Below is a small trained network, with its code and all its weights. Each question gives an input and a target symbol and asks what happens when units are switched off, that is, made to give their printed mean instead of their output.

import numpy as np


def w(rows, s, z=0):
    codes = np.array(rows[::2]) - 128.0
    scale = np.full(codes.shape[1], s)
    scale[-1] = z or s
    return codes * scale


def norm(h):
    return h / np.sqrt((h * h).mean(-1, keepdims=True) + 1e-5)


def f(y):
    return np.maximum(y, 0)


def softmax(a):
    e = np.exp(a - a.max(-1, keepdims=True))
    return e / e.sum(-1, keepdims=True)


def log_softmax(a):
    a = a - a.max(-1, keepdims=True)
    return a - np.log(np.exp(a).sum(-1, keepdims=True))


def net(x, mask):
    ids = ['βγεηλμξπσφω'.index(c) for c in x.split()]
    T = len(ids)
    res = E[ids] + P[:T]
    u = 0
    for l in range(2):
        q, k, v = (norm(res) @ M[l].T for M in (Q, K, V))
        z = softmax(np.where(np.tri(T) > 0, q @ k.T / 2**0.5, -1e9)) @ v
        res = res + np.where(mask[u], z, O[l][:, -1]) @ O[l][:, :-1]
        u += 1
        y = f(norm(res) @ A[l][:, :-1].T + A[l][:, -1])
        res = res + np.where(mask[u : u + 16], y, B[l][:, -1]) @ B[l][:, :-1]
        u += 16
    return log_softmax(norm(res)[-1] @ U[:, :-1].T + U[:, -1])


Q, K, V, O, A, B = {}, {}, {}, {}, {}, {}
E = w([
[196,3,144,153,103],'β',
[131,153,36,108,153],'γ',
[86,161,94,130,121],'ε',
[76,127,72,83,74],'η',
[156,83,85,99,122],'λ',
[65,89,111,80,60],'μ',
[154,83,220,138,68],'ξ',
[117,108,194,200,199],'π',
[87,192,97,243,147],'σ',
[35,74,151,132,83],'φ',
[83,197,99,108,162],'ω',
],0.015)
P = w([
[70,45,174,2,19],'0',
[122,117,152,191,143],'1',
[170,118,84,245,122],'2',
[158,101,202,90,149],'3',
[143,148,175,140,83],'4',
[154,148,85,229,124],'5',
[36,139,180,58,173],'6',
[152,175,177,114,67],'7',
[156,146,70,249,151],'8',
[8,83,181,49,203],'9',
],0.0093)
Q[0] = w([
[168,188,143,189,132],'0.h1',
[224,179,115,112,2],'0.h1',
],0.0078)
K[0] = w([
[23,124,1,243,198],'0.h1',
[204,231,146,124,132],'0.h1',
],0.005)
V[0] = w([
[106,184,190,253,173],'0.h1',
[87,102,15,197,164],'0.h1',
],0.0048)
O[0] = w([
[153,160,147,148,161,4],'0.h1',
[34,120,76,93,254,129],'0.h1',
],0.007,0.0027)
A[0] = w([
[61,117,127,229,146,71],'0.n1',
[49,148,88,8,72,156],'0.n2',
[24,109,160,193,213,70],'0.n3',
[117,159,29,133,150,178],'0.n4',
[197,125,86,232,204,144],'0.n5',
[194,129,116,86,72,121],'0.n6',
[52,165,73,212,120,108],'0.n7',
[173,148,93,55,212,47],'0.n8',
[181,84,31,180,195,118],'0.n9',
[166,84,159,39,168,193],'0.n10',
[69,160,204,79,100,233],'0.n11',
[46,212,86,114,190,72],'0.n12',
[80,80,143,65,96,253],'0.n13',
[126,105,84,185,48,105],'0.n14',
[2,161,180,51,171,153],'0.n15',
[108,150,85,173,148,126],'0.n16',
],0.0086,0.0027)
B[0] = w([
[137,147,195,209,156,182],'0.n1',
[152,33,192,148,123,229],'0.n2',
[164,145,195,143,122,186],'0.n3',
[3,66,81,167,64,188],'0.n4',
[140,183,148,110,121,212],'0.n5',
[124,178,122,132,62,177],'0.n6',
[122,55,89,97,179,189],'0.n7',
[67,54,186,64,79,149],'0.n8',
[144,157,131,28,84,212],'0.n9',
[15,75,110,57,150,202],'0.n10',
[254,113,199,142,101,198],'0.n11',
[112,102,161,76,96,179],'0.n12',
[80,46,102,147,195,255],'0.n13',
[139,196,39,180,129,202],'0.n14',
[242,141,230,125,143,203],'0.n15',
[136,82,97,63,104,165],'0.n16',
],0.006,0.0067)
Q[1] = w([
[194,31,158,154,35],'1.h1',
[224,3,173,11,125],'1.h1',
],0.0045)
K[1] = w([
[61,28,234,199,82],'1.h1',
[4,179,204,86,117],'1.h1',
],0.004)
V[1] = w([
[60,38,188,125,49],'1.h1',
[112,3,99,226,121],'1.h1',
],0.0043)
O[1] = w([
[222,163,133,235,74,254],'1.h1',
[34,253,102,78,221,233],'1.h1',
],0.0051,0.0061)
A[1] = w([
[109,138,194,209,135,137],'1.n1',
[88,224,143,107,183,137],'1.n2',
[172,154,2,112,101,39],'1.n3',
[142,155,248,116,175,94],'1.n4',
[66,202,136,125,181,33],'1.n5',
[117,82,219,192,119,141],'1.n6',
[29,124,130,159,170,174],'1.n7',
[125,72,117,87,244,91],'1.n8',
[45,73,140,114,46,71],'1.n9',
[178,180,134,229,226,139],'1.n10',
[134,66,119,52,149,239],'1.n11',
[128,140,209,123,149,42],'1.n12',
[116,95,218,123,90,87],'1.n13',
[191,185,239,75,220,1],'1.n14',
[25,91,178,165,198,37],'1.n15',
[24,157,213,91,190,105],'1.n16',
],0.0085,0.0035)
B[1] = w([
[101,187,78,88,174,193],'1.n1',
[235,50,177,3,84,142],'1.n2',
[176,192,109,60,144,174],'1.n3',
[106,116,74,102,3,193],'1.n4',
[185,106,174,109,123,136],'1.n5',
[133,156,96,89,170,255],'1.n6',
[206,96,152,189,178,178],'1.n7',
[222,164,112,125,133,169],'1.n8',
[134,92,176,137,150,219],'1.n9',
[6,108,204,100,66,186],'1.n10',
[45,171,220,69,129,242],'1.n11',
[110,130,107,171,76,161],'1.n12',
[145,156,129,146,162,215],'1.n13',
[89,1,26,136,85,168],'1.n14',
[218,161,82,93,168,181],'1.n15',
[176,153,178,105,119,173],'1.n16',
],0.0071,0.0068)
U = w([
[44,34,205,75,91,98],'β',
[168,175,230,62,186,161],'γ',
[183,91,146,97,255,96],'ε',
[66,76,67,133,123,38],'η',
[44,192,172,171,107,113],'λ',
[95,182,192,187,176,186],'μ',
[128,180,52,66,124,96],'ξ',
[217,191,124,172,61,251],'π',
[81,143,64,38,144,24],'σ',
[99,129,132,209,214,254],'φ',
[162,65,90,216,135,241],'ω',
],0.0086,0.0017)

Each question gives the input, a string of symbols that net reads in full, and the target symbol t.
The units are the heads (2 rows each of Q, K, V and O) and the neurons (one row each of A and B). Each row of codes is followed by its name. A weight is (code - 128) times the scale printed after its matrix; where a second scale follows, it is the last column's (O, A, B and U).
mask holds one flag per unit, layer by layer, with each layer's heads first. A switched-off unit (its flag False) gives its mean, the last column of its rows in O or B, instead of its output. The means were averaged over made-up inputs and are rounded, as every weight is.
A unit's drop is (log p(t) with every unit on - log p(t) with that unit switched off) / (log p(t) with every unit on - log p(t) with every unit switched off).
The circuit of an input: a set's keep is (log p(t) with only the set's units on - log p(t) with every unit switched off) / (log p(t) with every unit on - log p(t) with every unit switched off). Starting from the 12 units with the biggest drops (on a tie, the unit counted first), units are removed one at a time, each time the one whose removal leaves the highest keep (on an exact tie, the one counted first), for as long as the keep stays at least 0.8.
circuit, biggest first: the units of the circuit, biggest drop first
most important unit: the unit with the biggest drop
top k neurons: the k neurons with the biggest drops, biggest first
top k neurons in layer l: the k neurons of layer l with the biggest drops, biggest first
drop of u: that unit's drop, to one decimal
input γ β π, target β: circuit, biggest first	(1.n10 1.n4 0.n9)
input γ λ β η ε, target β: circuit, biggest first	(0.n11 0.n7 0.n2 1.n15)
input π γ β λ φ β μ λ, target β: top 3 neurons in layer 0	(0.n2 0.n10 0.n15)
input γ γ μ ε λ β, target π: most important unit	0.n9
input β η β π ω β β, target ε: circuit, biggest first	(1.n15 1.n8 1.n10 0.n13)
input μ π ξ ω ω μ φ λ, target π: top 2 neurons in layer 0	(0.n6 0.n7)
input γ λ β μ ξ φ λ λ σ ω, target β: top 3 neurons	(1.n14 0.n15 1.n4)
input λ φ φ λ β, target ω: top 2 neurons	(1.n11 1.n10)
input λ ε π σ, target β: top 3 neurons	(1.n10 1.n14 0.n3)
input π φ λ μ β, target ω: top 4 neurons in layer 1	(1.n11 1.n10 1.n3 1.n16)
input β φ γ π η ε, target ε: top 4 neurons	(0.n7 0.n1 1.n7 0.n4)
input β ξ γ λ γ β β λ, target β: top 3 neurons	(0.n2 0.n10 1.n6)
input φ λ μ ξ ε, target π: top 2 neurons in layer 1	(1.n11 1.n4)
input φ β φ φ β ε, target ε: top neuron	(0.n7)
input ε ε φ β ξ ω η ξ, target π: top 2 neurons	(1.n11 1.n10)
input μ β ω ξ λ ξ σ, target β: top 2 neurons in layer 0	(0.n15 0.n3)
input λ β π β σ λ, target σ: drop of 0.n9	0.3
input β φ ξ, target λ: drop of 0.h1	-0.1
input β β β μ ξ, target π: drop of 1.n11	0.2
input ξ β β ξ ξ λ β η, target π: most important unit	0.h1
